Below is a small trained network, with its code and all its weights. Each question gives an input and a class and asks what happens when units are switched off, that is, made to give their printed mean instead of their output.

import numpy as np


def w(rows, s, z=0):
    codes = np.array(rows[::2]) - 128.0
    scale = np.full(codes.shape[1], s)
    scale[-1] = z or s
    return codes * scale


def f(y):
    return np.maximum(y, 0)


def log_softmax(a):
    a = a - a.max(-1, keepdims=True)
    return a - np.log(np.exp(a).sum(-1, keepdims=True))


def net(x, mask):
    res = np.array(x, float).reshape(1, 3) / 4 @ E
    y = f(res @ A[0][:, :-1].T + A[0][:, -1])
    res = res + np.where(mask, y, B[0][:, -1]) @ B[0][:, :-1]
    return log_softmax(res[-1] @ U[:, :-1].T + U[:, -1])


A, B = {}, {}
E = w([
[227,20,92,43,118],'x0',
[55,5,200,118,199],'x1',
[32,186,121,2,110],'x2',
],0.008)
A[0] = w([
[189,107,115,46,149,121],'n0',
[233,100,174,236,144,29],'n1',
[77,154,106,16,93,13],'n2',
[188,84,118,62,112,45],'n3',
[159,167,5,144,107,22],'n4',
[168,53,41,50,151,155],'n5',
[57,165,106,2,108,62],'n6',
[169,204,65,131,72,78],'n7',
[55,21,217,115,233,6],'n8',
[60,246,226,171,200,68],'n9',
[174,92,130,200,191,24],'n10',
[63,39,229,139,249,54],'n11',
[187,145,118,184,122,146],'n12',
],0.007,0.0024)
B[0] = w([
[71,114,237,201,51,198],'n0',
[211,160,176,110,193,220],'n1',
[175,191,192,66,196,202],'n2',
[99,190,187,254,17,190],'n3',
[106,196,54,105,90,190],'n4',
[92,115,159,206,71,230],'n5',
[222,125,202,113,192,227],'n6',
[75,144,64,71,96,213],'n7',
[156,224,47,91,61,249],'n8',
[99,171,193,209,70,249],'n9',
[233,176,162,48,162,184],'n10',
[156,213,34,85,74,255],'n11',
[180,149,118,68,201,188],'n12',
],0.0069,0.0068)
U = w([
[102,132,173,216,68,71],'0',
[120,143,7,71,103,70],'1',
[160,132,169,72,209,97],'2',
[91,98,105,137,155,255],'3',
],0.015,0.0077)

Each question gives the input, the list of numbers given to net, and the class t.
The units are the neurons (one row each of A and B). Each row of codes is followed by its name. A weight is (code - 128) times the scale printed after its matrix; where a second scale follows, it is the last column's (A, B and U).
mask holds one flag per neuron, in row order. A switched-off neuron (its flag False) gives its mean, the last column of its row in B, instead of its output. The means were averaged over made-up inputs and are rounded, as every weight is.
A unit's drop is (log p(t) with every unit on - log p(t) with that unit switched off) / (log p(t) with every unit on - log p(t) with every unit switched off).
The circuit of an input: a set's keep is (log p(t) with only the set's units on - log p(t) with every unit switched off) / (log p(t) with every unit on - log p(t) with every unit switched off). Starting from the 12 units with the biggest drops (on a tie, the unit counted first), units are removed one at a time, each time the one whose removal leaves the highest keep (on an exact tie, the one counted first), for as long as the keep stays at least 0.8.
circuit, biggest first: the units of the circuit, biggest drop first
k most important neurons: the k neurons with the biggest drops, biggest first
drop when u is switched off: that unit's drop, to one decimal
input [8,7,-8], class 0: circuit, biggest first	n3
input [-4,5,3], class 1: circuit, biggest first	n11, n8
input [-5,0,7], class 2: 2 most important neurons	n6, n2
input [8,-7,3], class 0: circuit, biggest first	n0, n3
input [3,5,-3], class 1: 3 most important neurons	n11, n8, n9
input [-1,2,5], class 2: circuit, biggest first	n6, n2
input [1,-2,-3], class 3: 2 most important neurons	n6, n2
input [5,-3,-6], class 2: 2 most important neurons	n1, n12
input [6,6,-3], class 0: 3 most important neurons	n5, n3, n0
input [1,-5,-4], class 1: 3 most important neurons	n6, n4, n7
input [4,0,-8], class 2: 2 most important neurons	n1, n10
input [4,6,1], class 1: 3 most important neurons	n8, n11, n9
input [-2,8,6], class 1: 2 most important neurons	n8, n11
input [4,2,-7], class 2: circuit, biggest first	n1
input [-3,-2,-3], class 3: drop when n8 is switched off	0.1
input [-1,0,7], class 2: drop when n4 is switched off	0.0
input [2,8,-7], class 1: drop when n8 is switched off	0.5
